What each symbol does to the nodes:
nl v zf
nl h gn
bn v hm
bn h tz
nf v fj
nf h gg
ds v rh
ds h ml
rf v tz
rf h hm
ng v bn
ng h hl
jl v lp
jl h cl
nh v qd
nh h zh
zh v fl
zh h nh
pq v cd
pq h zs
qd v zs
qd h cd
gn v jj
gn h nl
zs v jm
zs h pq
jm v qf
jm h dq
rt v hs
rt h cp
rc v nl
rc h jj
cl v nf
cl h jl
fl v hd
fl h gs
lf v gn
lf h zf
qf v ds
qf h qb
cp v sz
cp h rt
gg v jl
gg h nf
zf v rf
zf h lf
hl v hr
hl h ng
fj v ng
fj h hr
lp v ml
lp h rh
cd v zh
cd h qd
hs v gs
hs h hd
tz v hl
tz h bn
gs v nh
gs h fl
ml v qb
ml h ds
hm v lf
hm h rf
sz v rc
sz h jn
rh v cl
rh h lp
jj v jn
jj h rc
jn v rt
jn h sz
dq v pq
dq h jm
qb v dq
qb h qf
hr v gg
hr h fj
hd v cp
hd h hs

The rows follow the links: the fewer symbols apart two nodes are, the more alike their rows tend to be.

Named rows; a name shown again gets a slightly different row:
jj -> 48 6 -3 67 -56 -26 54 -36 -22 40 -24 -30 -39 -67 54 77 -59 5 42 1 36 69 -29 -30 -2 7 -50 -20 31 29 56 -39 39 0 -65 13 33 7
nl -> 21 -17 71 -38 17 24 -65 -47 -16 -35 51 26 62 27 23 20 16 -16 -6 22 -22 42 -9 9 -75 -25 -52 41 10 -40 16 2 -76 37 -33 -58 -100 -21
fl -> -28 -59 37 52 -19 97 61 20 -60 62 40 -16 -9 48 15 31 -25 23 -23 36 -20 50 -8 51 3 25 -69 34 33 36 28 39 57 9 -36 -24 35 16
nh -> 49 15 10 -21 -37 54 1 -1 -29 -44 -41 -31 97 -11 30 -8 31 17 22 16 -29 14 -9 61 27 13 -5 62 80 -88 24 -3 40 -24 -28 -92 -30 -16
tz -> 32 47 13 -59 40 -68 -94 -38 45 -81 -4 30 44 -22 -1 -12 32 -21 13 -21 6 -4 11 -41 -51 -30 32 -13 -5 -54 -15 -35 -90 16 11 -15 -98 -22
gs -> 63 18 10 7 -55 52 10 -15 -42 -27 -43 -43 77 -34 43 15 8 17 49 10 -16 32 -32 45 21 15 -25 61 90 -78 32 -12 48 -19 -43 -75 -22 -6
lf -> 5 3 -9 63 -30 -59 39 -20 12 69 7 -9 -84 -41 15 71 -60 -1 21 0 40 58 -11 -56 -16 -5 -34 -42 -13 77 23 -27 4 17 -30 60 47 15
zs -> 13 4 9 -43 23 73 -34 17 -17 -59 -20 1 97 25 -3 -61 58 -4 -1 16 -38 -35 8 65 17 9 25 63 44 -95 -4 6 12 -22 18 -73 -47 -7
qf -> -24 -1 2 -76 55 42 -60 28 0 -51 8 25 68 54 -43 -79 68 -16 -33 8 -39 -61 24 56 2 -5 48 37 -5 -52 -34 36 -22 -5 55 -47 -45 -15
jl -> 15 57 -62 -17 13 -88 -15 12 63 -34 -61 5 -31 -55 -30 -39 6 -7 20 -31 41 -52 21 -41 39 -2 88 -66 -40 -8 -39 -20 1 -27 50 53 27 -3

Each walk starts at a row. The symbols on each line, taken left to right, move it on to the next node.
Answer with the node's row; about right is enough.
start 71 13 7 52 -73 16 43 -33 -27 12 -43 -50 37 -62 53 58 -33 13 54 8 16 65 -41 10 15 12 -46 33 72 -25 60 -32 55 -17 -63 -34 6 -1
h v h h h -> 58 9 7 59 -77 -1 61 -27 -18 24 -31 -54 1 -61 63 73 -47 12 46 4 24 71 -25 -10 9 3 -44 6 53 2 54 -38 49 -13 -65 1 14 -3
h v v v -> 24 3 59 -48 21 -8 -73 -50 6 -49 40 33 57 18 28 7 25 -17 -4 3 -12 21 -2 -1 -79 -36 -18 27 2 -41 3 -20 -97 28 -31 -51 -105 -32
start 5 -36 67 -13 13 47 -38 -36 -30 -17 59 15 61 49 23 26 11 -9 -14 32 -26 48 -11 15 -72 -27 -66 54 34 -26 31 -3 -62 45 -51 -62 -81 -17
h v v v -> 70 13 4 28 -61 33 35 -20 -32 -9 -49 -46 55 -45 60 44 -5 18 44 14 -3 39 -30 31 17 12 -41 39 78 -54 49 -25 62 -32 -58 -60 -1 -7
h v h h -> -10 -61 59 19 -8 84 21 -15 -58 28 60 2 31 63 21 38 -12 11 -16 40 -29 61 -17 44 -52 5 -97 60 46 4 42 22 0 30 -59 -52 -23 -1
start -66 -10 -7 -44 76 -22 -52 37 24 -7 41 47 -27 52 -65 -57 18 -12 -55 -15 -16 -69 32 -16 -19 -15 43 -28 -68 35 -48 39 -53 19 69 30 -10 9
h v v -> -20 40 -75 12 -6 -57 40 45 29 20 -55 -7 -48 -46 -25 -26 -5 3 5 -33 33 -50 20 -18 67 26 67 -50 -34 17 -24 0 60 -36 48 55 80 16
h v -> -63 -13 0 -60 78 -5 -56 30 14 -32 41 47 11 58 -61 -72 49 -13 -48 -8 -18 -72 42 10 -5 -14 48 -12 -54 7 -46 45 -44 12 66 11 -24 -6
start 22 62 -46 -40 19 -106 -39 -9 64 -37 -49 5 -13 -52 -27 -33 16 -21 25 -34 31 -50 22 -39 29 -22 87 -49 -38 -14 -38 -29 -19 -22 46 31 -13 -10
v h v v h -> 27 62 -31 -54 31 -98 -67 -18 67 -56 -35 16 10 -39 -8 -30 28 -19 24 -35 26 -44 19 -47 2 -29 84 -44 -38 -30 -27 -36 -54 -13 36 20 -45 -17
h v h h -> -50 -12 -18 9 33 -61 0 -3 39 46 38 39 -95 9 -26 18 -35 -9 -26 -18 34 -13 8 -54 -22 -13 10 -65 -73 88 -34 2 -47 26 28 86 40 14
start -38 -12 -37 66 -35 37 88 50 -23 61 -24 -24 -44 5 -8 9 -29 19 -4 4 -5 -6 0 17 63 38 -8 -17 8 47 8 19 96 -21 7 31 101 17
v v v v -> -21 -56 53 43 -19 95 43 2 -54 51 49 -20 6 49 20 37 -15 14 -15 38 -34 52 -14 52 -26 18 -78 49 38 6 40 38 19 17 -49 -30 7 19
v v h h -> 9 -51 69 1 5 79 -17 -30 -49 13 61 3 44 54 28 35 4 8 -18 36 -29 47 -17 32 -58 -8 -81 64 36 -8 40 23 -29 30 -51 -57 -50 -13
start 25 9 2 54 -46 -35 53 -33 8 56 -3 -30 -55 -65 46 71 -68 7 28 -8 44 63 -34 -47 -2 -2 -45 -34 6 51 29 -34 25 5 -64 45 40 6
h v v h -> -24 -9 0 39 -14 -52 29 -21 25 64 18 0 -96 -19 3 58 -63 -2 -4 -13 35 40 -2 -74 -25 -4 -21 -67 -41 82 9 -25 -16 21 -19 83 51 25
h h h v v -> 28 50 -10 -64 27 -84 -77 -39 55 -77 -19 26 30 -35 -10 -17 30 -18 6 -27 25 -24 9 -38 -25 -39 58 -21 -29 -39 -14 -34 -76 2 27 0 -65 -24
start -36 -8 -12 30 11 -72 12 -2 30 55 28 24 -104 -4 -16 39 -48 -1 -11 -13 44 17 7 -65 -25 -17 -6 -67 -68 86 -15 -7 -32 27 7 92 47 15
h h v h -> 35 17 34 -56 32 -43 -92 -50 29 -72 24 28 51 -1 7 -6 28 -21 17 -14 3 0 6 -15 -66 -42 6 11 0 -49 -2 -29 -95 17 -12 -34 -99 -29
v v v h -> -69 -16 0 -15 52 -57 -20 17 50 29 47 46 -84 31 -39 -21 -19 -24 -31 -11 11 -29 23 -44 -27 -8 25 -62 -85 80 -38 14 -49 18 50 74 22 9
start 36 18 12 -33 -13 70 -14 4 -36 -59 -30 -25 97 1 11 -29 46 5 6 10 -41 -12 0 65 17 4 -5 67 68 -100 2 7 31 -24 -5 -76 -48 -9
h v -> -33 -53 11 60 -30 94 79 33 -57 67 22 -21 -32 34 10 23 -28 21 -19 30 -20 29 -13 47 26 31 -61 25 25 49 19 38 73 -8 -33 -8 78 25
h v v v -> -8 4 -8 -62 33 56 -46 30 -11 -64 -4 4 88 44 -27 -65 71 -5 -20 9 -45 -49 23 51 11 -1 25 49 20 -78 -29 29 7 -12 41 -71 -49 -13
start 1 46 -73 -4 -2 -74 13 36 56 0 -59 -1 -39 -49 -25 -35 1 -6 21 -36 34 -52 15 -40 65 13 80 -68 -37 16 -33 -12 47 -30 51 57 57 17
v v h h v -> -29 -2 -52 49 -32 25 82 41 1 66 -37 -23 -60 -17 -13 -6 -23 14 -2 -6 10 -17 5 8 75 36 28 -36 -8 51 -5 24 97 -24 25 54 105 26
h v v h h -> -48 -3 -4 -67 69 21 -56 38 13 -39 21 31 40 67 -50 -81 62 -13 -42 -6 -26 -69 36 33 -2 3 48 13 -25 -31 -43 42 -37 -4 60 -23 -34 -9
